In the rows, 128 means zero.
[138 152 149 180 102 140  76  88 111 109 132 122  99 142 163 103 100 151
 132 130 182 158 139 151  92 110  95  70  99 102 165 147 132 135  87 126
 165 143 145 151  71 132 181 139 115  68 175 126 116 107] => 1
[104  89 169 131 111 165 117  86 121 141 156 146  65 175  81 182 179 132
 125 148 106 157 130 125 114 112 154  84 194 108 127 147  80 119 123 162
 106 107 126  64  87 184  95 133 159  90 128 145 147 151] => 0
[134 133 127  90  94  72  90 126 111 120 168 141 111 111 122 129 130 144
 155 128  91 105 133 108 113 141  85 110 123  96 126 123 173 181 104 150
 141 117 139  59  97 133 163  71 104 121 162 116 117 147] => 7
[176  86 143 127  68 152 146 114 114 168 148  82 129  97 146 153 153  89
 142 129  93 151 188 129 133  79 130 118 157 132  85 114 100 121 121 126
  97  77 185 121 117 116 111 169 137 104 139 159 113 143] => 0
[150 145 140 107 135  99 144  79 155 130 107 123 211 178 160 183  67 134
 153 117  78 226 109 147 146 128 155 116 128 121 117 101 137 110 166 111
 134 110 156 154 152 108 111 195 149 165 157 126 154  83] => 8
[138 152 152 168  88 158 123 101  92 113  85 119 111  65 147 132 119 126
 162  84  87 136 140 162 145  97 169 150  93 169 122 145  86 111 156 135
 140  96 186 167 171 141  81 143 144 137 179 128 114 130] => 1
[107  99 141 126 108 197 140  92 104 143 109 131  54 177 112 141 178 133
 115 167 108 140 118 126  99  81 166  65 220 113 112 128  60 137 126 175
 146 114 126  56 107 186  85 132 159  79 133 161 139 151] => 1
[107 102 122 126 143 202 118 124 122  87  98  80 127  77 175 112 132  93
 117 127 105 117 157 173 128  99 158 126 152 122 114 140 136 103 172 155
 127  53  86 160 125 125  59 101 219 173  90  89 161 179] => 9
[119 161 123 168 131 174 103  86 119  87 125 150 101 130 179  94 102 149
 131  96 156 193 138 151  86 144 128  72 112  84 162 135 157 110  78 119
 150 155 130 131  64 159 148 153 150  86 170 154 109 113] => 2
[102 173 103 151 119 172  97  72 113 106 129 129  95 113 156 118  64 129
 125 151 158 150 158 146 106 148 106  88 132 110 165 130 178 121 123 112
 130 131 144 155 103 162 129 111 140  75 210 130  99 131] => 9
[163 106 139 136 125 148 117 119 120 150 149  54 106 109 139 174 153 107
 148 138  88 140 178 131 169  95 145 104 152 146  82  94 100 126 121 121
 104 110 151 146 120 124 105 163 126 120 120 157 107 130] => 11
[134 131 160 131 102 151 141 102  93  77  77 173 137 124 171 137  91 137
  82 124 134 161 129  90 128 156 172 106 146 160 163 159 138 109 100  74
 143  82 167 142 139 110 153 211 159 113 130  96 139 127] => 9
[ 94  99 106 146 129 165 128 188 125 106 126  96 118  92 170 105 117 115
 129 117 109 108 150 156 138  81 168 140 147 128 132 138 138  90 144 136
 151  87  92 157 140 139 105  87 211 151  76  96 157 157] => 3
[128 141 166 107  99  88  95 115 128 122 147 127 108 117 146  89 143 131
 184 143  95 109 132 110 120 122 112 118 147 110 143 109 142 150 134 159
 142 130 153  61  88 126 160 102 104 105 153 120 160 114] => 3
[179  95 156 117  93 164 147 109 124 160 138  67 118 100 153 155 154  81
 146 117  72 125 199 123 164 112 131 110 161 116 109  97 134 110 137 126
 106  77 164 144 129 132  87 144 150 116 129 157 119 131] => 0
[116 128 124 174  87 139 140 111  93 106 132 140 108  72 114 147 136 146
 153 108  85 154 156 145 165  88 170 141 135 161 120 133  92 101 150 130
 130 116 188 126 160 201 105 156 149 113 169 155 142 151] => 0
[193  90 189 108 100 163 142 110 119 177 132  63 115 106 147 153 136  98
 147 105 105 142 174 152 153  96 144  93 143 126 111  99 110 142 113 112
 106  91 163 161 132 120  90 129 147 135 124 156  97 109] => 1
[134 111 154  98  82  58  85 108 133 110 174 141 126 118 130 136 144 148
 169 126  89  96 172  99 118 129  77 120 152 112 124 110 165 141 147 146
 132 127 136  54  76 126 151  71 103 131 137 133 184 170] => 0
[ 87 116 147 132 110 163  89  66 122 136 138 132  92 161  88 172 158 126
 109 149 121 151 144 117 107 115 164  90 213 104  97 126  91 134 121 175
 119 138 117  62  92 156  94 170 135  88 145 166 114 159] => 11
[114 149 151 122  92  75 104 110 123 145 156 132  84  82 146  60 120 120
 206 143 106  73 147 105 141 112 131 133 129 128 139 110 177 131 134 144
 141 133 160  89 106  98 158  81  96 134 151 111 155 144] => 3
[ 69 156 119 159 116 159 102 114  78 115 100 144 100  43 134 128  95 109
 146 112  49 128 139 154 133 101 173 148 117 168 120 109 104 104 131 124
 123  65 193 149 169 176  98 137 163 125 167 117 122 115] => 6
[179  98 151 122  93 175 142 100 111 160 133  60 105  92 156 141 147  73
 153 138  89 125 213 119 146  87 142 103 144 123 101  97 122 121 134  75
  85  74 152 152 108 155 100 154 146 136 116 156 103 163] => 11
[184 123 173 141 127 173 134  97 112 160 118  82  84  78 163 133 160 101
 165 150  96 142 200 144 130  85 142 100 162 110  89  87  98 156  75 101
  80  55 164 137 111 137 107 176 146 126 117 164 111 105] => 2
[132 107 154 122 101 167 121  81 109 155  99 146  66 174  85 160 158 146
 126 153 115 145 120 131  96 121 147 101 219 115 118 150  66 165 128 181
 121 141 132  82 102 168 111 115 135  96 128 147 122 129] => 1
[110 112 105 135 110 152 105  71 103 146  91 141  52 187 115 139 158 127
 116 178 119 135 106 136 111  78 159  74 229 113 109 151  75 119 132 200
  98 121 126  60  81 171 102 134 141  78 127 157 137 167] => 4
[138 133 127 134 161 112 153  96 163 147 105 113 181 176 168 155  90 133
 159 148  97 207 110 123 151 132 131 117 137  89 132 120 124 131 161 118
 127 116 159 124 132 107 116 181 122 143 134 119 131  79] => 2
[148 136 124 111 105 141 140 102  93  95  88 192 106 123 178 126 104 137
  72 127 170 157 110  93 144 149 168 106 148 155 151 170 147 121 109 123
 135 108 171 154 118 102 140 168 122 118 122  91 168 135] => 9
[122 111 117 125 130 165 119 139 126  77 105  58 175 124 160 118 107 108
 112 103 124 146 176 156 127 103 178 130 140 109 125 139 128 121 163 136
 117  68  66 158 137 151 105  97 221 175  56  87 186 147] => 8
[149 130 166 153  77 152 140  96  89 132  90 129 115  54 130 128 121 129
 167 101  95 144 141 159 164  83 192 136 131 166 133 148  86 118 105 129
 112  88 194 117 162 158  98 175 151 139 177 150 115 126] => 4
[124 100 143 126 114 174 123  79 114 137 128 166  69 156 103 152 174 118
 136 138 116 150 129 133 102 102 166  70 202 113 129 129  83 152 105 168
 101 121 129  67 100 175  66 152 147 102 140 171 111 142] => 10
[101 103  88 165 131 148 129 171 121  94 133  85 133  55 157 100 150 123
 120 127 131 123 155 163 133  84 147 132 136 120 109 150 128 134 177 141
 134  79  89 146 115 121 101  68 200 166  67  96 151 174] => 7
[128 127 147 124 141  48  96 111 142 129 173 129  88 113 129  97 140 135
 209 145  72 107 164 110 105 132  96 113 122 102 125  95 168 173 123 154
 143 127 138  75  89 101 129 102  97 139 132 130 131 110] => 2
[ 92 113 130 151 124 132 109  71 105 159 147 131  34 167  80 190 163 113
 101 170 123 154 124 125 116 105 164  82 218 124 107 165  70 148 123 170
 112  92 133  67  99 188  47 143 131  79 152 139 120 136] => 7
[138 142 153 165 107 125 134 110  96 116 104 120 111  64 141 120  89 142
 155  93 105 141 159 143 146 108 155 147 129 156 111 130 112 122 168 131
 108 118 159 120 141 177  76 146 136 133 197 161 133 160] => 5
[100 172 126 160 118 161  91 104 117  94 154 154 116 117 157  91  83 130
 144 118 164 162 161 168 119 149 121  81 113 111 199 128 155 115  88  97
 142 175 149 132  80 168 176 141 121  53 175 137  96  87] => 3
[151 131 139 126 110  80 135 118 123  96  83 174 133 169 173 151 119 165
 101 106 133 155  97  94 137 171 152 116 147 145 157 159 136 115 126 107
 188 113 160 144 153  82 169 166 128 106 131 100 122 119] => 7
[116  99 131 150 141 207 151 139 121 106 114 107 132 113 160 111 116 142
 135 100  98 138 138 155 111 100 181 125 158 109 137 136  95 141 151 125
 140 101 102 162 146 134 113  95 216 146  68 116 158 144] => 1
[143 117 169 113 115  62  90 100 117  98 159 134  92 111 139 112 138 133
 196 141  94  98 168 106 130 129 107  96 135 118 147 102 168 182 121 150
 130  94 144  87 107 127 108 119 115 134 154 142 116 122] => 10
[125 139 153 111 160 104 158  94 152 155 116 124 209 184 169 144  90 123
 157 114  58 185 119 118 158 153 135 114 144  99 140  86 123 128 178 118
 162 116 161 116 163 116 125 162 142 132 160 108 137  73] => 1
[126 121 143 101 100  64  88  97 114 120 181 145 117 114 136  99 115 144
 198 126  84 115 145  92 139 121 131  99  98 128 144 115 156 150 116 138
 170 125 171  68 126 123 152 127  92 112 177 133 116 146] => 11
[128 113 169 137 104 125 150 148 105  95  93 193 124 124 164 102 124 141
 101  90 147 146 124  84 140 173 146 105 133 141 174 136 150 115 102  92
 162 133 133 131 125 119 152 211 146 125 113 116 120 128] => 10
[195  99 169 122  78 140 148 124 119 157 122  80 112  90 157 168 155 102
 130 111  91 157 209 138 146  84 141 101 183 104  96  93 112 145 116 104
  93  75 157 146 130 143  97 148 156 123 150 150  99 132] => 7
[105 137 122 137 139  69 165 130 148 136 134 122 193 200 162 154 109 144
 166 153  61 191  94 102 180 127 144 121 113 102 129 106 138  97 185 132
 153 128 175 113 157 103 156 168 112 136 157 105 166  99] => 0
[115  99 137 106 131 155 109  94 117 170 127 182  51 171 102 139 183 110
 101 191 113 131 113 130 121  92 151  74 232 114  93 106  67 122 137 181
  95 103 107  87  96 148  70 124 144  87 125 164 119 149] => 6
[139 151 142 121 162 100 154 108 159 145 115 147 149 188 166 175 113 124
 151 144  74 176 108 115 171 150 127 118 120  90 114 108 135 134 156 110
 126  91 155 161 160 101 108 191 117 142 145 129 142  71] => 2
[125 174 128 167 140 166 113  83 136  91 163 152 117  89 167  77 116 141
 141 107 175 172 167 142 100 139 106  83 112  92 167 104 155 141  90 105
 140 173 146 129  73 147 168 154 121  63 158 161 116 112] => 2
[112 147 124 156  80 161 126  96  99  90  73  93 128  73 116 144  96 126
 157  83  62 170 163 162 147  99 180 135 120 167 113 140  96 105 157 140
 112 100 174 150 172 170  70 185 147 140 200 140 110 137] => 8
[192  88 141 125  97 161 145 119 120 157 146  70 110  93 150 140 152  77
 155 101 115 143 176 145 150  90 137 107 127 134 107  91 106 135 136 108
  89 100 149 143 132 139  82 162 144 125 128 153  82 158] => 10
[120 129 133 148 145 121 146 132  99 111 100 200  97 121 178 117  68 153
  98 111 139 158 125  91 125 169 131 129 142 182 159 145 136 116 111 103
 170 122 179 131 104 106 167 202 130  86 121  96 143 114] => 5
[ 96 118 104 125 131 139 123  78 125 163 128 181  47 161  80 176 174 120
  71 157 102 130  92 100 113 118 136  84 233 117  86 145  87 146 159 170
 111 105 138  88 103 184  68 126 138  78 140 158 129 149] => 7
[ 97 158 144 168  71 171 131 107  92 117  86 158  85  40 143  95 115 135
 152 102  93 119 143 141 159 102 191 145 163 160 110 136 114 101 123 121
 125 113 182 135 147 156 105 167 145 132 191 153 135 134] => 3
[121 149 143 164 101 158 123 107  87 120 103 104 118  72 139 132 113 107
 163 123 101 136 159 174 168  94 167 146 118 153 128 122 103  92 122 123
 122  77 156 159 173 161  93 146 146 144 185 137 106 140] => 6
[110 109 115 148 150 177  70 160 111  73 113  94 140 113 183 145 107 119
  92 109 125 131 158 158 121 101 165  95 139 117 104 140 132 117 176 138
 110  53  74 142  97 118  80  73 230 142  55 110 168 158] => 5
[123 125 147 101 112  99  99 112 124 121 148 144 105  78 147 100 124 131
 182 159  81  88 156 121 113 122 107 128 133 119 117 103 159 177 130 146
 161  75 153  92 129  87 110 102 119 146 177 115 153 130] => 9
[133 156 111 113 154 105 151  72 162 148 127 134 182 184 138 176  55 136
 171 157  69 199 112 125 155 119 155 121 149 134 126 100 120 122 178 113
 116 132 162 141 168 115 112 166 129 138 158 122 140  93] => 8
[175 102 165 115  84 142 134 117 117 125 111  66 127  96 163 140 145  93
 132 132 105 135 195 152 146  57 157  98 168 112 109  99 115 140 108 156
  86  88 166 134 129 116 107 178 136 104 130 158 108 135] => 4
[197  87 162 120 107 137 156 114 120 133 126  77 134 106 157 119 124 100
 152 148 103 146 202 163 142  73 160 115 161 120 104 113 101 151 115  92
  57  83 140 153 122 140 115 171 157 139 128 154  84 139] => 4
[114 115 107 129 112 187  98  70 118 139  95 114  84 193 101 171 156 114
 121 178 100 137 106 148 107  77 167  88 220 115 101 151  57 128 131 173
 109 100 130  66 113 185 113 130 165  80 132 149 120 153] => 4
[141 145 135 113 150 126 143 100 163 137 124 169 152 162 168 169  84 138
 148 145  89 193 110 118 156 131 122 112 114  89 135 108 138 137 149  97
 116 100 165 144 142 116 131 174 147 123 142 107 129  76] => 2
[103  89 114 154 144 153 110 176 115  89 135  98 130  93 162 138 138 132
 124 113 111 133 169 146 164  88 195 112 122 123 125 128 134 100 149 134
 150  89  82 153 134 123  84 115 199 175  54  99 157 166] => 11
[121 155 133 162  91 165 100 107 107 114 160 122 121 117 160 101 110 125
 124  91 181 148 167 163 108 143 113  96  80 110 170 132 152  95  99 115
 121 149 148 159  92 156 178  96 150  59 156 161 106 123] => 0
[101 165  91 186 138 146 115 118 110 104 143 144  55 126 158  88 104 144
 153 132 147 166 158 156 118 144 115  78  85  87 164 114 169 129  89 122
 161 166 142 149  90 172 146 149 120  74 169 147  99  81] => 2
[112 183 100 176 128 148  89  88 124 109 128 146  80 108 148 111 104 149
 150 138 149 164 152 146  95 137 111  87  91  90 145 112 161 136 110 119
 129 139 157 132  94 153 142 128 124  69 194 141  77  99] => 2
[133 145 139 158  89 114 130 114  89 112  92 141 100  85 139 140 134 133
 138 110  85 144 147 137 143 107 173 138 142 126 118 137 118 127 150 145
 144  87 170 143 164 173  63 145 145 134 194 152  98 141] => 7
[111 145 138 165  58 167 141 101  96 118  96 127 106  61 128 129 127 125
 166 107 120 147 145 170 172  81 168 151 169 172 118 162  88  87 141 125
 107 132 169 127 133 170 124 161 137 139 161 147 157 170] => 3
[ 91  78 109 152 113 150 111 172 114  78 167  78 147 101 161 114 144 103
 103 123 129 118 188 162 151  92 146 106 128 110 111 140 156  94 149 140
 140  77  66 135  99 147 107  94 228 157  43 115 185 148] => 0
[120 182 125 162 123 175  74 112 121  95 139 159  98 100 161 102 120 124
 143 140 159 149 147 185  94 109 130  98 105 114 165 124 144  99  94 122
 147 145 134 150  87 178 153 113 154  68 182 123  94 110] => 3
[108 150 142 178 110 161 156 131 105 103 101 126  78  58 138 114 143 134
 172 122  87 145 171 171 149 100 179 141 112 141 102 114 103 118 127 123
 121 114 155 156 174 156  86 185 159 134 164 155 101 121] => 2
[121  84 105 126 141 151 115 176 107 100 116 110 157  97 165 122 133 112
 108 118 102 134 156 149 139 101 166 115 157 112 120 134 141 109 142 139
 122  47  71 152 117 122  96  67 216 192  50  92 163 151] => 6
[151 140 138 115 137 125 138 107 140 161 108 140 174 190 157 185  82 147
 129 134  80 184  86 103 161 131 139 107 145 101 122 102 118 136 177 107
 130 127 159 140 146 112 129 140 129 136 131 115 146  92] => 1
[101 106 126 126 111 182 115  79 119 145 107 125  75 151  91 163 140 126
 101 193 132 126 130 128 124  97 146  95 241 121 107 145  98 134 145 176
 106 120 115  79 100 169  58 105 153 119 140 166 140 155] => 9
[181  92 180 116  85 166 149 121 113 163 126  69  86  99 143 166 151  95
 121 136 105 149 174 143 147  99 144 102 179 118  95 130 100 152 109 112
  87  74 150 158 124 139  82 159 150 121 140 156  82 129] => 7
[ 99 153 114 152 109 107 174 124 103 139  87 189  92 127 143 103 122 127
 113 114 167 131 117 105 139 175 187 112 143 157 178 164 156  92 104 100
 163 134 165 137 157 108 158 180  95  94 123  95 148 112] => 3
[100 130 103 132 113 188 118  64 113 135 108 150  74 164 107 144 137 130
  97 159 105 143  99 113 103 130 148  81 213 107  97 147  89 146 160 159
  98 113 128  82 106 165  78 131 146  86 171 161 154 143] => 9
[ 97  85  81 140 146 149 133 175 121  81 147 118 155 105 149 120 147 123
 115  92  92 123 162 142 136 132 162 136 142 129 130 139 145  95 178 154
 157  95  86 128 131 138  86  72 212 151  57 108 158 167] => 0
[145 149 163 163  84 173 151  95  94 131 100 133 103  68 136 127 125 143
 155  84 104 134 141 154 142 103 185 144 129 150 108 118  90 120 150 118
 126 122 160 157 177 145  90 145 152 135 173 159 122 162] => 1
[125 178 105 162 117 146  71  93 119 107 143 128 149 129 137 101  79 134
 125 112 187 168 155 168  84 121 100  98  91 105 160 131 154 111  92 148
 146 142 109 144  96 158 162 120 153  78 183 138 104 126] => 8
[193 100 173 111 115 166 144 107 146 179 124  71 102 100 170 133 146  79
 148 131  98 153 185 149 152 107 126 100 157 111  79  95 120 128 120  96
  93  92 140 168 105 135  95 164 167 144 113 157 107  95] => 2
[116  96 108 138 145 179 121 166 115 111 117 106 143  85 168 127 140  94
 113 105 116 125 154 174 151 106 165 144 153 129 125 109 131  90 155 152
 153  64  90 181 141 101  85  87 219 172  40 109 154 154] => 6
[ 85 114 104 131 139 168 124  80 112 135 113 144  68 159 103 153 154 128
 105 165 129 146 150 126 145 114 172  88 243 134 112 122  85 129 153 179
 107 122 136  83 117 140  64 126 135  91 145 144 124 173] => 9
[141 133 135 130 141 108 183 103 162 140 158 151 201 194 164 139  83 127
 182 125  95 196 100  99 174 128 138  99 109  90 170 107 119 163 171  86
 109 137 179 135 164  99 125 185  92 129 165 156 132  86] => 10
[178 110 147 101 105 198 148 106 135 176 126  77 113 109 125 151 137  86
 133 142 102 152 177 142 152  91 127 111 168 141  83  95  89 126 129 113
  82  93 135 138 116 143  89 160 156 131 136 143 112 132] => 8
[155 125 118 127  96 112 164 118  97 109  62 195 124 123 183  83  98 144
 118 106 121 150 103  98 102 143 153 112 125 136 191 158 148 115 118 113
 159 126 183 122 119 124 166 182 115 103 120 115 143 130] => 4
[178 110 181 129 101 163 143 123 129 176 123  93 100 102 156 157 116  88
 124 123 117 160 190 135 146 108 113 120 150 129  76  87 119 120 147 106
  92  95 155 148 103 113  90 194 145 109 178 145  81 144] => 5
[147 115 169 126 105  82  92 100 126 110 136 103 109 118 141 110 129 167
 183 127  92 114 133 120 127 118  99 105 127 101 127  94 140 165 168 152
 166 126 134  81 107 102 134 116 106 127 150 125 145 151] => 1
[175 109 141 124  91 176 148 104 121 176 111  75 115  87 154 151 132  92
 126 106 108 140 156 152 144 112 150 106 144 122 115 113 110 126 114 112
 124  89 169 139 159 117  87 162 139 102 149 146  74 123] => 7
[126 152 150 172 101 163 114 101 102 121  92 142 120  72 135 145  85 139
 147  97 112 158 147 172 127  89 176 127 124 160 103 140  92 109 140 106
 107 117 168 152 159 163 106 163 150 122 194 156 117 158] => 5
[120 151 142 105 121 142 155  82 147 128 120 140 182 171 162 151  76 119
 154 144  82 180 120 128 179 132 129 114 139  94 150 115 130 137 172 120
 115 123 174 135 155 124 124 159 126 131 184 126 163  86] => 9
[189 101 142 110  95 142 140 110 114 162 116  57 130 115 172 148 128  97
 148 131 112 142 166 163 156  66 158  98 141 119 105 101 108 138 113 123
  74  66 176 137 134 107 110 144 136 120 122 158 113 124] => 4
[177 110 126 133  98 130 122 101 120 169 122  70 107  98 146 166 144  99
 138 116 105 134 166 144 157  95 159  97 164 111 104 117 126 141 124 151
 123  81 165 140 148  97  76 129 129 122 131 142 101 119] => 7
[ 85  92 100 159 105 137 110 155 104  90 136  95 147  93 170 111 137 113
 126 104 115 122 172 158 132  96 175 114 126 132 112 150 143  69 164 145
 148  62  89 122 135 116  83  98 218 147  85 111 159 184] => 0
[148 155 120 174 105 145 110 114 116 119 142 100 105 161 158 123 116 131
 130 109 155 149 140 162 122 145  85 102  85  90 160 124 133 122 103 105
 166 147 133 146 104 154 160 132 121  66 193 161  80 105] => 7
[136 129 144 100  97  61  79 110 112 115 181 140 103 118 134  92 137 145
 168 145  81  79 146  72 112 109 101  96 114 109 117 108 149 170 124 145
 136 116 141  65 107 152 149 101  93  99 168 162 147 147] => 11
[134 127 110 158 126 129 148 103 112 100  97 213  79 135 161 132 112 159
  96 114 133 167 111  77 125 132 166 101 147 156 133 154 130 109  97  73
 146 111 180 150 112 114 155 205 132 110 102 126 137 134] => 2
[123 151 120 120 138  97 146  98 142 158 127 149 185 170 132 152  65 129
 156 144  80 194 112 117 152 126 138 123 125 109 124 109 140 127 144 134
 130 116 147 117 145 113 123 185 128 155 163 105 152  84] => 8
[115  93 116 153 119 175 130 153 103  98  99  96 116  87 174  82 136 132
 108 106 123 114 155 156 120  92 160 122 151 116 100 125 118 117 182 146
 137  82  78 153 124 128  97  94 225 147  66 116 150 181] => 1
[115 175  78 183 147 162 117 106 119  97 141 140 116 115 153  64 110 126
 142  85 151 157 137 126 103 159 119  86  95 102 192 129 159 133 116 154
 131 190 147 152  97 169 153 108 125  62 185 141  76 105] => 10
[176 110 172 123 106 168 112  94 128 156 149  49 116  90 166 162  91  83
 144 111 122 155 193 153 131  96 118 100 154 143  84 126 109 147 135  99
  65  77 166 169 102 108 106 149 138 103 153 155 113 146] => 5
[140 120 136 173 101 108 171 142  78 104  94 209  79 101 152 105 138 165
 117 119 121 139 136  76 130 167 162 140 129 159 175 140 152  88  97 120
 200 120 175 130 139 116 172 216 140  94 111  94 136 131] => 0
